Here is a tiny trained network, its code and every weight. The questions are about switching its units off for an input and a class, where a switched-off unit gives its printed mean instead of its output.

import numpy as np


def w(rows, s, z=0):
    codes = np.array(rows[::2]) - 128.0
    scale = np.full(codes.shape[1], s)
    scale[-1] = z or s
    return codes * scale


def f(y):
    return y / 2 * (1 + np.tanh(0.7978845608 * (y + 0.044715 * y**3)))


def log_softmax(a):
    a = a - a.max(-1, keepdims=True)
    return a - np.log(np.exp(a).sum(-1, keepdims=True))


def net(x, mask):
    res = np.array(x, float).reshape(1, 3) / 4 @ E
    y = f(res @ A[0][:, :-1].T + A[0][:, -1])
    res = res + np.where(mask, y, B[0][:, -1]) @ B[0][:, :-1]
    return log_softmax(res[-1] @ U[:, :-1].T + U[:, -1])


A, B = {}, {}
E = w([
[136,129,26,75,156,25,192,136,68,28,69,227],'x0',
[142,4,145,67,119,55,28,144,95,55,62,78],'x1',
[23,94,198,239,2,195,148,225,35,93,25,176],'x2',
],0.0081)
A[0] = w([
[119,21,132,150,78,59,132,165,96,37,77,155,203],'n0',
[88,39,90,117,66,75,155,144,92,64,23,134,206],'n1',
[100,207,137,147,149,130,134,116,157,144,115,121,133],'n2',
[62,87,129,107,144,96,52,104,39,111,73,201,194],'n3',
[122,209,119,179,113,200,239,134,70,98,137,122,170],'n4',
[48,192,70,130,101,130,241,124,130,187,106,207,178],'n5',
[68,100,153,119,130,147,92,156,131,136,129,147,100],'n6',
[211,178,34,61,173,20,175,69,106,97,216,144,162],'n7',
[134,124,128,99,72,148,110,130,125,112,102,161,163],'n8',
[177,158,141,90,184,92,73,86,206,147,210,76,170],'n9',
[120,99,174,176,86,198,12,111,121,165,192,68,116],'n10',
[204,93,99,96,168,134,102,109,175,168,176,78,220],'n11',
[93,120,112,96,149,94,134,96,153,117,153,146,184],'n12',
[133,75,159,146,122,115,109,129,60,83,45,130,136],'n13',
[158,157,88,143,112,184,150,126,191,127,94,175,101],'n14',
[109,122,144,140,115,145,91,150,66,82,48,126,252],'n15',
[108,150,116,172,157,144,200,152,77,95,254,180,194],'n16',
[121,183,132,149,136,106,209,148,154,124,143,141,253],'n17',
[148,179,140,130,80,140,106,118,96,104,104,105,141],'n18',
],0.0072,0.0027)
B[0] = w([
[87,142,91,140,164,134,100,182,79,73,119,135,197],'n0',
[139,159,132,131,159,129,105,210,78,87,118,120,200],'n1',
[138,104,130,92,95,100,132,109,98,105,120,142,148],'n2',
[132,159,123,140,145,158,121,170,96,105,130,126,175],'n3',
[146,120,145,169,83,113,178,95,116,138,105,168,189],'n4',
[134,172,151,149,95,132,151,93,78,117,113,157,198],'n5',
[156,105,132,117,138,107,133,154,176,122,138,117,141],'n6',
[110,103,37,103,180,137,152,143,248,141,70,175,251],'n7',
[116,127,154,146,136,143,114,149,125,128,109,122,141],'n8',
[146,155,109,61,117,124,49,87,114,99,140,120,223],'n9',
[114,73,202,141,101,108,125,117,127,166,169,69,189],'n10',
[136,162,115,81,132,140,80,115,122,139,166,126,204],'n11',
[116,159,102,128,159,157,111,118,149,128,144,119,157],'n12',
[124,128,111,126,183,126,132,175,115,96,136,105,172],'n13',
[129,154,126,134,129,113,129,107,107,128,137,140,145],'n14',
[107,106,112,147,170,117,149,184,119,107,128,134,179],'n15',
[161,142,127,128,95,127,123,92,98,130,82,139,175],'n16',
[152,140,128,125,114,132,156,119,128,114,96,157,171],'n17',
[124,120,117,133,146,126,155,139,133,140,138,128,135],'n18',
],0.016)
U = w([
[138,97,155,96,105,154,77,78,98,164,204,36,2],'0',
[159,162,121,177,72,159,206,72,53,131,86,178,157],'1',
[56,2,166,197,122,148,182,158,156,182,137,67,132],'2',
[139,125,17,59,179,159,107,87,205,137,123,126,189],'3',
[73,122,87,153,185,160,110,237,35,52,116,99,180],'4',
],0.0085,0.00083)

Each question gives the input, the list of numbers given to net, and the class t.
The units are the neurons (one row each of A and B). Each row of codes is followed by its name. A weight is (code - 128) times the scale printed after its matrix; where a second scale follows, it is the last column's (A, B and U).
mask holds one flag per neuron, in row order. A switched-off neuron (its flag False) gives its mean, the last column of its row in B, instead of its output. The means were averaged over made-up inputs and are rounded, as every weight is.
A unit's drop is (log p(t) with every unit on - log p(t) with that unit switched off) / (log p(t) with every unit on - log p(t) with every unit switched off).
The circuit of an input: a set's keep is (log p(t) with only the set's units on - log p(t) with every unit switched off) / (log p(t) with every unit on - log p(t) with every unit switched off). Starting from the 12 units with the biggest drops (on a tie, the unit counted first), units are removed one at a time, each time the one whose removal leaves the highest keep (on an exact tie, the one counted first), for as long as the keep stays at least 0.8.
circuit, biggest first: the units of the circuit, biggest drop first
unit that matters most: the unit with the biggest drop
top k neurons: the k neurons with the biggest drops, biggest first
drop of u: that unit's drop, to one decimal
input [-7,-3,-7], class 0: unit that matters most -> n10
input [-6,-5,4], class 1: top 2 neurons -> n4; n7
input [4,-7,-3], class 1: top 2 neurons -> n5; n4
input [-7,3,7], class 2: top 2 neurons -> n10; n9
input [-6,-4,2], class 2: top 3 neurons -> n10; n9; n11
input [-6,-6,8], class 1: top 2 neurons -> n4; n5
input [-3,0,1], class 2: top 2 neurons -> n9; n11
input [-6,-1,-5], class 0: top 2 neurons -> n7; n10
input [4,-5,8], class 1: top 3 neurons -> n4; n5; n16
input [1,-3,6], class 1: top 2 neurons -> n4; n5
input [-2,0,-1], class 0: drop of n7 -> 0.9
input [-4,2,2], class 2: drop of n9 -> 0.1
input [-2,-2,2], class 1: drop of n7 -> 0.2
input [-7,3,-7], class 0: circuit, biggest first -> n10
